Below are the code and all the weights of a small trained network. Each question names an input and a class and asks about switching units off, where a switched-off unit gives its printed mean instead of its output.

import numpy as np


def w(rows, s, z=0):
    codes = np.array(rows[::2]) - 128.0
    scale = np.full(codes.shape[1], s)
    scale[-1] = z or s
    return codes * scale


def f(y):
    return np.maximum(y, 0)


def log_softmax(a):
    a = a - a.max(-1, keepdims=True)
    return a - np.log(np.exp(a).sum(-1, keepdims=True))


def net(x, mask):
    res = np.array(x, float).reshape(1, 5) / 4 @ E
    y = f(res @ A[0][:, :-1].T + A[0][:, -1])
    res = res + np.where(mask, y, B[0][:, -1]) @ B[0][:, :-1]
    return log_softmax(res[-1] @ U[:, :-1].T + U[:, -1])


A, B = {}, {}
E = w([
[117,108,75,255,160,144],'x0',
[64,88,75,91,149,193],'x1',
[133,124,142,137,119,134],'x2',
[77,223,69,156,52,177],'x3',
[126,136,127,125,137,116],'x4',
],0.0083)
A[0] = w([
[49,170,117,128,85,116,133],'n1',
[91,108,144,47,96,166,128],'n2',
[92,126,121,80,78,103,42],'n3',
[37,90,97,110,158,152,197],'n4',
[117,142,208,72,93,141,126],'n5',
[169,116,146,106,201,129,29],'n6',
[83,208,134,141,133,84,70],'n7',
[114,95,144,61,100,84,74],'n8',
[152,67,120,102,137,138,48],'n9',
[179,102,190,123,173,120,79],'n10',
[182,160,150,170,127,58,80],'n11',
[101,91,113,208,220,100,122],'n12',
[182,151,147,168,113,77,121],'n13',
[112,94,182,161,212,115,7],'n14',
[145,109,78,254,127,151,99],'n15',
[142,98,166,125,175,118,20],'n16',
[59,73,143,114,141,161,139],'n17',
[141,125,165,168,86,122,98],'n18',
[205,108,103,114,191,105,48],'n19',
[104,174,91,127,102,152,2],'n20',
[121,91,112,111,175,122,86],'n21',
[130,171,202,132,82,87,61],'n22',
],0.012,0.0048)
B[0] = w([
[169,5,199,174,113,195,199],'n1',
[156,117,182,135,255,148,192],'n2',
[199,128,238,141,166,241,150],'n3',
[218,55,92,74,183,100,230],'n4',
[113,70,249,125,210,103,202],'n5',
[58,59,205,220,52,146,171],'n6',
[203,54,236,195,58,246,164],'n7',
[127,104,211,137,216,146,180],'n8',
[139,112,125,196,24,231,159],'n9',
[104,87,70,97,66,202,206],'n10',
[221,31,82,199,212,173,199],'n11',
[56,150,187,42,205,133,235],'n12',
[226,71,60,201,209,119,200],'n13',
[134,60,220,154,129,200,178],'n14',
[64,148,231,84,222,160,255],'n15',
[89,115,162,150,74,233,167],'n16',
[253,42,43,176,193,197,190],'n17',
[214,96,174,139,203,154,159],'n18',
[91,88,152,160,68,218,180],'n19',
[189,10,230,224,126,245,165],'n20',
[195,127,121,228,65,218,166],'n21',
[158,79,197,183,226,100,188],'n22',
],0.0058,0.0081)
U = w([
[148,115,173,146,2,217,49],'0',
[92,180,217,55,217,113,72],'1',
[225,128,89,106,159,122,210],'2',
[154,131,141,92,136,129,253],'3',
[142,141,162,96,115,139,243],'4',
[119,131,82,120,120,28,28],'5',
],0.0078,0.0049)

Each question gives the input, the list of numbers given to net, and the class t.
The units are the neurons (one row each of A and B). Each row of codes is followed by its name. A weight is (code - 128) times the scale printed after its matrix; where a second scale follows, it is the last column's (A, B and U).
mask holds one flag per neuron, in row order. A switched-off neuron (its flag False) gives its mean, the last column of its row in B, instead of its output. The means were averaged over made-up inputs and are rounded, as every weight is.
A unit's drop is (log p(t) with every unit on - log p(t) with that unit switched off) / (log p(t) with every unit on - log p(t) with every unit switched off).
The circuit of an input: a set's keep is (log p(t) with only the set's units on - log p(t) with every unit switched off) / (log p(t) with every unit on - log p(t) with every unit switched off). Starting from the 12 units with the biggest drops (on a tie, the unit counted first), units are removed one at a time, each time the one whose removal leaves the highest keep (on an exact tie, the one counted first), for as long as the keep stays at least 0.8.
units of the circuit, in order: the units of the circuit, biggest drop first
unit that matters most: the unit with the biggest drop
k most important neurons: the k neurons with the biggest drops, biggest first
drop when u is switched off: that unit's drop, to one decimal
input [5,1,-1,-3,2], class 1: unit that matters most : n12
input [-8,-3,-1,3,3], class 1: units of the circuit, in order : (n5 n2)
input [-3,-7,-6,3,-7], class 2: 4 most important neurons : (n13 n15 n11 n12)
input [4,3,3,0,-3], class 1: units of the circuit, in order : (n15 n12)
input [-3,7,7,-2,-5], class 2: units of the circuit, in order : (n17 n4)
input [4,-2,2,-1,0], class 1: 2 most important neurons : (n15 n12)
input [7,7,-6,-2,3], class 1: 2 most important neurons : (n12 n15)
input [-2,8,3,4,-1], class 2: units of the circuit, in order : (n4 n17)
input [6,4,-3,3,1], class 1: 2 most important neurons : (n15 n12)
input [-6,0,2,3,-6], class 1: units of the circuit, in order : (n5 n2)
input [7,-6,5,-7,-2], class 0: units of the circuit, in order : (n19 n14)
input [1,8,-5,5,2], class 2: 2 most important neurons : (n4 n17)
input [-3,7,1,4,1], class 2: 3 most important neurons : (n4 n17 n15)
input [-4,8,4,7,5], class 2: 3 most important neurons : (n4 n2 n17)
input [7,7,1,3,-2], class 1: most important neuron : (n15)
input [-8,-6,1,3,-5], class 1: 2 most important neurons : (n5 n22)
input [7,5,1,-8,-5], class 0: 2 most important neurons : (n21 n9)
input [8,-6,0,-5,-1], class 1: 2 most important neurons : (n12 n15)
input [-6,-4,-7,8,5], class 0: 3 most important neurons : (n7 n1 n20)
input [3,7,-6,3,-1], class 2: 2 most important neurons : (n4 n17)
input [4,-5,5,-7,4], class 0: most important neuron : (n19)
input [6,5,4,-1,3], class 1: drop when n12 is switched off : 0.5
input [-3,2,7,-8,-6], class 0: drop when n11 is switched off : 0.0
input [2,7,2,5,-6], class 2: drop when n16 is switched off : 0.1
input [-5,-8,7,-1,-6], class 2: drop when n12 is switched off : 0.2
